Below is a small trained network, with its code and all its weights. Each question gives an input and a target symbol and asks what happens when units are switched off, that is, made to give their printed mean instead of their output.

import numpy as np


def w(rows, s, z=0):
    codes = np.array(rows[::2]) - 128.0
    scale = np.full(codes.shape[1], s)
    scale[-1] = z or s
    return codes * scale


def norm(h):
    return h / np.sqrt((h * h).mean(-1, keepdims=True) + 1e-5)


def f(y):
    return np.maximum(y, 0)


def softmax(a):
    e = np.exp(a - a.max(-1, keepdims=True))
    return e / e.sum(-1, keepdims=True)


def log_softmax(a):
    a = a - a.max(-1, keepdims=True)
    return a - np.log(np.exp(a).sum(-1, keepdims=True))


def net(x, mask):
    ids = ['γδεζμξσψ'.index(c) for c in x.split()]
    T = len(ids)
    res = E[ids] + P[:T]
    r = norm(res)
    for j in range(3):
        rows = slice(3 * j, 3 * j + 3)
        q, k, v = (r @ M[0][rows].T for M in (Q, K, V))
        z = softmax(np.where(np.tri(T) > 0, q @ k.T / 3**0.5, -1e9)) @ v
        o = O[0][rows]
        res = res + np.where(mask[j], z, o[:, -1]) @ o[:, :-1]
    y = f(norm(res) @ A[0][:, :-1].T + A[0][:, -1])
    res = res + np.where(mask[3:19], y, B[0][:, -1]) @ B[0][:, :-1]
    return log_softmax(norm(res)[-1] @ U[:, :-1].T + U[:, -1])


Q, K, V, O, A, B = {}, {}, {}, {}, {}, {}
E = w([
[143,46,46,61,121,50,127,95,87],'γ',
[108,184,40,133,138,105,2,111,147],'δ',
[145,208,108,23,166,100,53,194,168],'ε',
[157,151,117,140,201,166,239,233,159],'ζ',
[103,77,40,70,157,183,136,41,107],'μ',
[200,129,139,238,217,123,175,45,118],'ξ',
[71,135,231,131,19,137,98,96,71],'σ',
[228,68,85,143,88,200,83,169,148],'ψ',
],0.014)
P = w([
[205,234,42,105,33,141,195,93,45],'0',
[174,212,55,117,75,138,171,120,53],'1',
[162,168,77,115,90,145,158,124,70],'2',
[148,143,87,117,99,134,150,132,81],'3',
[136,128,103,118,110,137,143,130,94],'4',
[127,113,112,113,122,132,127,142,102],'5',
[116,104,115,110,131,127,114,139,121],'6',
[105,87,124,115,131,125,106,139,139],'7',
[94,70,132,126,144,121,91,139,148],'8',
[90,43,141,134,155,124,87,141,166],'9',
[73,19,155,151,161,113,78,141,188],'10',
[68,2,174,158,157,109,74,144,215],'11',
],0.014)
Q[0] = w([
[106,57,118,147,92,173,146,101,134],'H1',
[133,109,122,125,88,125,89,95,105],'H1',
[107,88,95,109,136,150,91,139,136],'H1',
[147,121,134,124,114,144,102,141,146],'H2',
[115,138,142,94,128,97,125,96,141],'H2',
[134,4,44,69,117,168,112,102,97],'H2',
[129,117,97,120,118,169,108,144,143],'H3',
[179,81,124,121,127,159,122,117,135],'H3',
[93,137,134,135,151,133,161,104,125],'H3',
],0.021)
K[0] = w([
[65,45,165,176,136,108,113,143,186],'H1',
[64,96,154,130,94,127,9,88,179],'H1',
[80,77,156,66,163,106,57,159,177],'H1',
[75,121,119,104,144,79,151,133,137],'H2',
[190,135,95,103,66,155,142,143,165],'H2',
[68,56,199,167,175,117,75,153,227],'H2',
[72,100,165,113,153,81,99,168,184],'H3',
[81,38,178,165,185,108,95,125,180],'H3',
[189,128,122,159,96,115,129,163,120],'H3',
],0.012)
V[0] = w([
[118,67,101,190,179,102,119,89,133],'H1',
[151,138,130,154,133,72,91,132,113],'H1',
[100,139,153,143,120,153,54,135,137],'H1',
[87,146,114,84,150,102,140,110,112],'H2',
[123,159,99,185,177,108,171,124,141],'H2',
[111,115,145,182,108,122,105,80,88],'H2',
[184,127,146,196,82,109,106,179,149],'H3',
[109,75,124,95,132,33,149,137,106],'H3',
[100,134,113,110,136,254,123,98,153],'H3',
],0.011)
O[0] = w([
[203,234,76,118,56,175,146,146,53,245],'H1',
[108,166,137,130,155,187,165,126,111,194],'H1',
[78,164,85,116,137,82,197,114,95,75],'H1',
[140,124,139,230,136,111,141,173,188,131],'H2',
[76,189,161,167,137,85,97,163,109,254],'H2',
[127,175,155,81,182,66,126,85,194,215],'H2',
[94,115,128,41,182,192,128,101,73,109],'H3',
[161,146,136,160,148,135,128,89,124,55],'H3',
[197,100,151,108,86,1,149,156,118,123],'H3',
],0.0079,0.0042)
A[0] = w([
[110,96,109,146,136,114,136,75,85,120],'N1',
[109,148,114,115,110,113,142,84,96,109],'N2',
[123,205,91,93,129,86,69,136,122,22],'N3',
[166,141,135,121,130,136,157,91,139,79],'N4',
[123,179,94,89,133,108,76,134,124,2],'N5',
[118,146,117,170,77,153,102,141,85,131],'N6',
[137,113,169,102,101,129,144,89,103,99],'N7',
[114,203,76,78,117,112,31,138,147,6],'N8',
[159,154,144,184,147,165,116,58,140,109],'N9',
[184,190,170,171,159,166,149,77,126,158],'N10',
[27,77,255,131,173,112,133,110,142,35],'N11',
[174,184,170,190,125,179,159,60,86,59],'N12',
[181,121,141,118,121,191,169,167,145,106],'N13',
[156,132,178,175,146,146,147,83,87,98],'N14',
[126,124,92,99,118,119,186,162,147,112],'N15',
[58,119,182,142,52,136,107,132,44,87],'N16',
],0.014,0.0063)
B[0] = w([
[118,171,151,134,134,144,156,162,131,153],'N1',
[122,138,164,140,143,132,127,164,158,159],'N2',
[61,113,66,130,113,112,113,116,145,186],'N3',
[91,117,132,136,130,128,108,118,135,155],'N4',
[99,126,78,165,116,105,65,145,161,165],'N5',
[118,104,171,113,154,103,149,107,155,172],'N6',
[98,122,138,112,121,126,106,165,131,136],'N7',
[65,131,89,166,140,116,66,142,176,195],'N8',
[149,154,157,145,144,194,68,90,89,212],'N9',
[162,106,132,145,139,173,114,121,80,250],'N10',
[158,100,201,141,85,181,166,139,207,155],'N11',
[140,106,121,147,145,158,100,77,115,243],'N12',
[83,196,130,137,148,103,154,126,108,151],'N13',
[137,152,95,135,141,158,112,66,130,197],'N14',
[138,173,166,149,160,125,120,134,111,140],'N15',
[74,115,247,115,75,102,127,111,177,146],'N16',
],0.013,0.016)
U = w([
[39,120,73,161,105,55,2,124,164,149],'γ',
[117,102,88,31,94,118,85,154,90,187],'δ',
[219,102,103,176,75,14,90,114,144,146],'ε',
[87,14,81,196,126,114,174,138,103,4],'ζ',
[136,62,110,82,216,53,127,52,189,17],'μ',
[67,97,240,122,46,69,92,70,144,187],'ξ',
[113,210,141,164,173,72,139,171,108,105],'σ',
[151,127,147,183,149,138,31,22,105,174],'ψ',
],0.0058,0.0015)

Each question gives the input, a string of symbols that net reads in full, and the target symbol t.
The units are the heads (3 rows each of Q, K, V and O) and the neurons (one row each of A and B). Each row of codes is followed by its name. A weight is (code - 128) times the scale printed after its matrix; where a second scale follows, it is the last column's (O, A, B and U).
mask holds one flag per unit, heads first, then neurons. A switched-off unit (its flag False) gives its mean, the last column of its rows in O or B, instead of its output. The means were averaged over made-up inputs and are rounded, as every weight is.
A unit's drop is (log p(t) with every unit on - log p(t) with that unit switched off) / (log p(t) with every unit on - log p(t) with every unit switched off).
unit that matters most: the unit with the biggest drop
k most important neurons: the k neurons with the biggest drops, biggest first
heads that matter: for each layer, one digit per head in row order, 1 if its drop is at least 0.15 and else 0, layers parted by /
drop when u is switched off: that unit's drop, to one decimal
input ξ ξ μ μ ξ ψ, target γ: heads that matter	010
input ξ ζ ξ ξ ξ μ ξ ξ δ μ, target σ: heads that matter	100
input ψ ξ ξ δ ξ δ μ δ ψ, target σ: unit that matters most	H1
input ε γ δ ε ξ ψ, target γ: heads that matter	010
input μ σ σ ψ, target μ: 4 most important neurons	(N9; N10; N8; N12)
input δ ξ δ δ σ μ, target μ: heads that matter	010
input ξ δ μ δ μ ξ δ σ ξ ξ μ, target γ: heads that matter	100
input ξ δ σ σ σ γ, target μ: heads that matter	010
input σ ξ ξ ε ξ μ, target γ: heads that matter	000
input ξ ζ ψ μ ξ ξ μ μ, target ε: heads that matter	011
input ξ μ ξ γ σ γ, target μ: heads that matter	110
input ξ μ δ, target γ: heads that matter	000
input ζ ξ ε ξ ε ζ, target ξ: heads that matter	100
input ξ ξ ξ ψ σ δ ψ ψ, target δ: unit that matters most	H2
input δ ξ ε γ, target ζ: heads that matter	110
input σ ξ ζ, target σ: drop when N3 is switched off	0.0
input δ ξ δ ζ μ, target ξ: drop when H2 is switched off	1.1
input ε ε ξ δ ψ μ μ ε, target ξ: drop when N11 is switched off	0.4
input δ ε ξ σ γ γ σ δ ψ, target σ: drop when N15 is switched off	0.1
input μ γ μ γ ξ δ ε δ ψ ζ, target σ: unit that matters most	N13
